Below are the code and all the weights of a small trained network. Each question names an input and a class and asks about switching units off, where a switched-off unit gives its printed mean instead of its output.

import numpy as np


def w(rows, s, z=0):
    codes = np.array(rows[::2]) - 128.0
    scale = np.full(codes.shape[1], s)
    scale[-1] = z or s
    return codes * scale


def f(y):
    return np.maximum(y, 0)


def log_softmax(a):
    a = a - a.max(-1, keepdims=True)
    return a - np.log(np.exp(a).sum(-1, keepdims=True))


def net(x, mask):
    res = np.array(x, float).reshape(1, 6) / 4 @ E
    y = f(res @ A[0][:, :-1].T + A[0][:, -1])
    res = res + np.where(mask, y, B[0][:, -1]) @ B[0][:, :-1]
    return log_softmax(res[-1] @ U[:, :-1].T + U[:, -1])


A, B = {}, {}
E = w([
[164,160,37,219,232,122,180,85,203,14],'x0',
[214,198,158,183,154,209,62,189,192,210],'x1',
[27,187,254,107,88,169,97,53,179,62],'x2',
[179,114,206,203,126,39,120,24,137,210],'x3',
[173,100,129,211,8,211,196,116,117,100],'x4',
[122,133,146,122,132,123,153,139,132,137],'x5',
],0.007)
A[0] = w([
[73,101,85,91,143,228,138,200,108,72,147],'n1',
[116,135,92,192,148,88,195,112,189,88,128],'n2',
[168,114,146,165,36,209,210,111,76,125,106],'n3',
[127,127,90,44,91,171,140,158,124,54,84],'n4',
[58,163,196,129,102,183,90,54,159,49,177],'n5',
[108,61,129,95,104,69,161,96,84,63,3],'n6',
[172,79,186,190,145,39,99,23,124,177,125],'n7',
[250,53,61,128,150,98,180,165,67,140,91],'n8',
[62,197,97,56,249,51,41,143,130,175,112],'n9',
[106,87,152,70,95,171,102,183,40,134,110],'n10',
[193,67,201,176,138,42,86,25,129,177,111],'n11',
[71,36,85,114,123,91,141,136,79,85,109],'n12',
[158,66,118,193,20,191,158,140,105,79,119],'n13',
[116,182,148,135,90,145,100,173,116,207,122],'n14',
[199,56,57,118,152,103,131,205,97,189,123],'n15',
[119,140,62,45,103,202,108,210,178,87,56],'n16',
[93,120,162,83,94,123,110,171,80,189,115],'n17',
[98,85,123,150,115,68,164,68,99,130,59],'n18',
[196,88,65,110,135,101,165,197,103,186,77],'n19',
[127,167,96,169,183,67,187,117,224,49,50],'n20',
[96,163,101,60,153,144,84,240,127,75,100],'n21',
[93,77,132,97,131,49,112,134,67,68,87],'n22',
[126,68,194,62,44,112,91,189,86,177,94],'n23',
[127,45,165,43,33,98,80,126,69,212,69],'n24',
[159,163,86,166,208,147,192,65,168,50,43],'n25',
[144,176,97,161,193,129,182,95,207,87,54],'n26',
[89,52,116,105,97,86,196,91,68,65,46],'n27',
[196,119,171,183,48,125,204,83,120,135,82],'n28',
[92,105,130,35,204,101,103,128,118,117,79],'n29',
[79,8,96,99,111,76,184,66,76,97,73],'n30',
[196,51,71,115,106,119,130,149,87,148,68],'n31',
[67,212,181,77,80,157,103,86,194,71,92],'n32',
[201,150,120,136,149,150,95,201,208,188,139],'n33',
[96,67,135,78,150,59,155,129,135,104,156],'n34',
[108,101,161,92,66,120,65,129,62,133,46],'n35',
[92,166,144,61,254,49,64,144,115,176,72],'n36',
[149,149,145,108,176,23,39,110,132,137,58],'n37',
[164,81,77,146,161,104,136,191,72,138,65],'n38',
[188,188,152,172,174,211,52,161,186,192,122],'n39',
[93,221,209,132,109,197,72,97,173,96,112],'n40',
[221,186,163,138,145,193,68,201,189,160,92],'n41',
],0.0065,0.0012)
B[0] = w([
[214,163,137,50,76,42,178,162,215,223,204],'n1',
[181,148,77,92,166,149,83,118,96,105,219],'n2',
[94,98,56,156,79,234,174,134,143,86,213],'n3',
[148,152,128,103,98,74,179,178,202,171,183],'n4',
[113,36,200,115,153,95,151,26,129,184,241],'n5',
[108,180,154,192,104,53,94,175,100,91,192],'n6',
[240,138,111,74,84,74,164,187,205,206,253],'n7',
[85,63,190,128,176,115,132,89,107,153,241],'n8',
[51,69,83,164,79,254,191,139,151,121,237],'n9',
[164,151,78,80,201,141,98,145,115,126,196],'n10',
[235,162,112,73,103,77,174,189,199,212,255],'n11',
[131,140,169,171,84,87,90,152,128,106,194],'n12',
[68,72,72,152,100,225,172,150,158,157,215],'n13',
[135,195,83,124,144,127,68,143,96,80,186],'n14',
[66,30,187,163,168,81,147,58,98,158,230],'n15',
[193,145,154,105,113,68,150,157,189,199,197],'n16',
[152,169,89,91,188,152,108,106,97,36,198],'n17',
[125,169,128,152,75,81,129,182,128,148,184],'n18',
[80,72,190,108,147,84,124,50,86,158,214],'n19',
[153,166,88,74,198,164,80,102,87,83,248],'n20',
[199,136,164,91,93,103,175,178,196,205,193],'n21',
[135,168,151,196,86,133,80,153,117,109,192],'n22',
[174,143,50,73,199,143,97,79,77,84,230],'n23',
[187,166,60,65,212,158,87,112,92,58,247],'n24',
[187,152,99,67,211,134,109,113,96,92,252],'n25',
[184,139,71,89,186,151,89,112,76,49,234],'n26',
[98,171,155,205,87,85,83,187,101,110,206],'n27',
[121,99,83,100,87,229,181,167,186,135,212],'n28',
[93,123,116,167,102,178,165,135,157,131,189],'n29',
[74,201,171,207,75,80,77,188,89,71,219],'n30',
[98,60,161,113,153,118,127,96,111,156,193],'n31',
[91,50,209,110,166,59,138,48,96,160,227],'n32',
[79,175,170,201,80,110,84,138,106,114,217],'n33',
[63,176,163,174,115,141,118,171,134,112,189],'n34',
[169,107,101,109,172,130,106,139,84,56,193],'n35',
[62,95,61,155,85,221,185,138,156,101,227],'n36',
[93,72,79,130,66,211,229,175,175,151,202],'n37',
[123,71,189,117,160,100,138,67,111,174,196],'n38',
[86,191,156,201,79,82,54,190,90,81,240],'n39',
[74,72,165,147,145,101,119,63,92,176,229],'n40',
[83,208,181,215,111,90,63,175,71,90,227],'n41',
],0.0058,0.0079)
U = w([
[108,220,170,231,90,73,67,160,84,100,102],'0',
[192,167,59,55,219,139,84,86,77,71,77],'1',
[99,38,215,126,166,75,135,15,102,181,110],'2',
[220,165,124,74,88,63,166,167,219,211,49],'3',
[83,92,63,164,76,245,180,133,157,125,249],'4',
],0.011,0.0016)

Each question gives the input, the list of numbers given to net, and the class t.
The units are the neurons (one row each of A and B). Each row of codes is followed by its name. A weight is (code - 128) times the scale printed after its matrix; where a second scale follows, it is the last column's (A, B and U).
mask holds one flag per neuron, in row order. A switched-off neuron (its flag False) gives its mean, the last column of its row in B, instead of its output. The means were averaged over made-up inputs and are rounded, as every weight is.
A unit's drop is (log p(t) with every unit on - log p(t) with that unit switched off) / (log p(t) with every unit on - log p(t) with every unit switched off).
The circuit of an input: a set's keep is (log p(t) with only the set's units on - log p(t) with every unit switched off) / (log p(t) with every unit on - log p(t) with every unit switched off). Starting from the 12 units with the biggest drops (on a tie, the unit counted first), units are removed one at a time, each time the one whose removal leaves the highest keep (on an exact tie, the one counted first), for as long as the keep stays at least 0.8.
units of the circuit, in order: the units of the circuit, biggest drop first
unit that matters most: the unit with the biggest drop
k most important neurons: the k neurons with the biggest drops, biggest first
drop of u: that unit's drop, to one decimal
input [-7,6,7,0,2,0], class 1: unit that matters most : n23
input [4,0,0,6,-7,7], class 4: units of the circuit, in order : (n9; n36)
input [-1,-4,6,5,7,2], class 4: 3 most important neurons : (n28; n3; n13)
input [3,-6,0,2,-8,2], class 4: 2 most important neurons : (n9; n36)
input [0,6,3,-7,6,-4], class 3: 2 most important neurons : (n1; n16)
input [-7,-6,0,-3,3,-8], class 1: 3 most important neurons : (n24; n23; n10)
input [-2,-1,1,2,-1,0], class 1: 3 most important neurons : (n1; n21; n16)
input [6,-2,-3,-2,6,3], class 1: 2 most important neurons : (n25; n9)
input [-6,0,-7,-5,1,-3], class 2: 2 most important neurons : (n15; n19)
input [-7,-3,-7,8,7,-4], class 3: 3 most important neurons : (n11; n7; n28)
input [-4,7,-5,5,-8,-4], class 4: 3 most important neurons : (n9; n36; n37)
input [7,3,4,7,4,3], class 1: 3 most important neurons : (n26; n20; n25)
input [-4,-3,7,-8,-4,3], class 3: 4 most important neurons : (n1; n21; n4; n16)
input [6,-3,5,3,6,2], class 1: units of the circuit, in order : (n25)
input [-5,-1,4,-4,-6,2], class 4: 4 most important neurons : (n9; n36; n29; n25)
input [6,5,-4,2,5,7], class 1: 4 most important neurons : (n25; n26; n30; n2)
input [0,-4,-1,-4,-5,3], class 4: drop of n7 : 0.2
input [-2,-5,-4,-2,-5,6], class 0: drop of n5 : 0.1
input [7,-6,-8,-5,-7,-2], class 2: drop of n8 : 0.2
input [-7,-6,1,-7,4,-5], class 1: units of the circuit, in order : (n24)
